Here is a tiny trained network, its code and every weight. The questions are about switching its units off for an input and a class, where a switched-off unit gives its printed mean instead of its output.

import numpy as np


def w(rows, s, z=0):
    codes = np.array(rows[::2]) - 128.0
    scale = np.full(codes.shape[1], s)
    scale[-1] = z or s
    return codes * scale


def norm(h):
    return h / np.sqrt((h * h).mean(-1, keepdims=True) + 1e-5)


def f(y):
    return y / 2 * (1 + np.tanh(0.7978845608 * (y + 0.044715 * y**3)))


def log_softmax(a):
    a = a - a.max(-1, keepdims=True)
    return a - np.log(np.exp(a).sum(-1, keepdims=True))


def net(x, mask):
    res = np.array(x, float).reshape(1, 8) / 4 @ E
    u = 0
    for l in range(4):
        y = f(norm(res) @ A[l][:, :-1].T + A[l][:, -1])
        res = res + np.where(mask[u : u + 4], y, B[l][:, -1]) @ B[l][:, :-1]
        u += 4
    return log_softmax(norm(res)[-1] @ U[:, :-1].T + U[:, -1])


A, B = {}, {}
E = w([
[147,141,96,174,9,223,151,89],'x0',
[84,140,50,116,202,243,135,137],'x1',
[175,109,62,139,155,108,119,64],'x2',
[154,101,74,232,98,197,185,151],'x3',
[91,131,87,84,95,210,189,146],'x4',
[110,53,78,148,125,119,33,209],'x5',
[37,141,3,230,219,135,157,143],'x6',
[181,145,240,172,117,147,18,103],'x7',
],0.0036)
A[0] = w([
[103,159,168,53,236,98,120,132,29],'0.n1',
[195,103,132,188,238,118,142,98,98],'0.n2',
[49,142,113,36,252,93,114,160,42],'0.n3',
[171,108,111,53,138,118,143,100,5],'0.n4',
],0.0038,0.0018)
B[0] = w([
[52,97,2,198,104,30,174,195,182],'0.n1',
[66,224,119,98,201,134,71,17,158],'0.n2',
[41,121,130,147,68,195,170,185,249],'0.n3',
[68,72,131,102,152,154,181,75,94],'0.n4',
],0.0043,0.0014)
A[1] = w([
[132,82,112,51,120,200,131,156,1],'1.n1',
[100,59,122,115,160,1,36,173,82],'1.n2',
[103,139,98,177,194,160,61,158,106],'1.n3',
[174,94,157,143,154,2,169,154,101],'1.n4',
],0.0058,0.0021)
B[1] = w([
[127,188,191,154,78,144,15,103,143],'1.n1',
[116,165,162,76,63,247,64,128,252],'1.n2',
[85,115,72,254,176,124,185,94,188],'1.n3',
[190,170,188,105,124,168,191,153,188],'1.n4',
],0.0072,0.0031)
A[2] = w([
[94,86,160,176,132,21,97,89,92],'2.n1',
[143,200,214,212,187,95,107,48,250],'2.n2',
[182,139,52,169,54,127,191,145,231],'2.n3',
[22,156,166,158,188,124,88,252,156],'2.n4',
],0.0049,0.0015)
B[2] = w([
[151,230,149,116,103,157,150,144,108],'2.n1',
[161,180,68,123,81,162,99,163,248],'2.n2',
[57,16,167,186,166,151,99,253,245],'2.n3',
[140,34,77,149,82,161,173,135,252],'2.n4',
],0.0068,0.0024)
A[3] = w([
[65,78,51,115,147,161,150,199,199],'3.n1',
[88,110,78,112,114,142,177,50,117],'3.n2',
[154,159,184,131,7,211,74,113,253],'3.n3',
[66,177,112,1,183,66,213,108,213],'3.n4',
],0.0052,0.0015)
B[3] = w([
[150,30,138,151,61,96,45,184,221],'3.n1',
[111,217,61,171,23,182,73,184,143],'3.n2',
[121,145,136,80,75,190,72,197,255],'3.n3',
[31,43,140,255,100,202,162,171,158],'3.n4',
],0.0057,0.0062)
U = w([
[190,201,196,17,51,180,60,165,201],'0',
[143,122,202,111,154,61,255,109,95],'1',
[135,141,93,60,182,39,141,49,3],'2',
[131,94,122,106,205,47,129,87,29],'3',
[145,141,102,94,153,47,150,109,20],'4',
[177,236,23,195,183,106,105,53,102],'5',
[60,17,49,217,91,160,128,190,187],'6',
],0.008,0.0048)

Each question gives the input, the list of numbers given to net, and the class t.
The units are the neurons (one row each of A and B). Each row of codes is followed by its name. A weight is (code - 128) times the scale printed after its matrix; where a second scale follows, it is the last column's (A, B and U).
mask holds one flag per neuron, layer by layer. A switched-off neuron (its flag False) gives its mean, the last column of its row in B, instead of its output. The means were averaged over made-up inputs and are rounded, as every weight is.
A unit's drop is (log p(t) with every unit on - log p(t) with that unit switched off) / (log p(t) with every unit on - log p(t) with every unit switched off).
The circuit of an input: a set's keep is (log p(t) with only the set's units on - log p(t) with every unit switched off) / (log p(t) with every unit on - log p(t) with every unit switched off). Starting from the 12 units with the biggest drops (on a tie, the unit counted first), units are removed one at a time, each time the one whose removal leaves the highest keep (on an exact tie, the one counted first), for as long as the keep stays at least 0.8.
units of the circuit, in order: the units of the circuit, biggest drop first
unit that matters most: the unit with the biggest drop
top k neurons: the k neurons with the biggest drops, biggest first
k most important neurons of layer l: the k neurons of layer l with the biggest drops, biggest first
drop when u is switched off: that unit's drop, to one decimal
input [-4,-8,4,4,-3,-4,4,-4], class 1: units of the circuit, in order => (1.n4)
input [-4,7,0,-2,2,0,-4,4], class 6: units of the circuit, in order => (0.n1, 1.n3)
input [-4,-3,-4,4,-3,-1,7,4], class 5: top 2 neurons => (0.n2, 1.n3)
input [1,-1,6,-1,-3,2,3,-2], class 5: 2 most important neurons of layer 3 => (3.n4, 3.n3)
input [-1,5,-2,7,-5,-7,-1,1], class 5: top 2 neurons => (1.n2, 0.n2)
input [1,-7,-1,-6,2,-4,1,-1], class 1: 2 most important neurons of layer 1 => (1.n1, 1.n2)
input [-6,4,3,-8,7,-1,-3,3], class 6: top 2 neurons => (0.n3, 0.n1)
input [3,-3,-3,0,-8,6,4,6], class 0: units of the circuit, in order => (1.n2, 2.n3)
input [-5,-3,2,-1,-8,-7,-7,-6], class 1: top 2 neurons => (1.n1, 3.n4)
input [-4,-5,-3,8,0,2,-4,-7], class 1: 2 most important neurons of layer 1 => (1.n4, 1.n2)
input [-3,-5,-8,7,2,-1,-5,-3], class 1: top 2 neurons => (1.n2, 2.n2)
input [-3,-3,7,-8,-1,-4,-4,-7], class 6: top 2 neurons => (3.n4, 0.n1)
input [-1,-7,1,-6,6,0,-2,-6], class 6: top 3 neurons => (3.n4, 0.n4, 2.n2)
input [-2,-7,5,8,-1,-3,-1,3], class 0: unit that matters most => 2.n2
input [-3,6,-2,1,5,-7,4,8], class 5: 2 most important neurons of layer 2 => (2.n3, 2.n2)
input [-3,7,2,-5,-5,-7,-5,-3], class 6: drop when 3.n4 is switched off => 0.9
input [4,-6,-2,-7,3,8,3,0], class 0: drop when 1.n2 is switched off => 0.2
input [3,8,4,-4,-5,-6,3,2], class 5: drop when 2.n2 is switched off => 0.1
input [-8,1,7,-7,2,-8,1,2], class 6: drop when 0.n2 is switched off => 0.0
input [-5,-6,2,1,-8,6,2,-5], class 0: most important neuron of layer 1 => (1.n2)
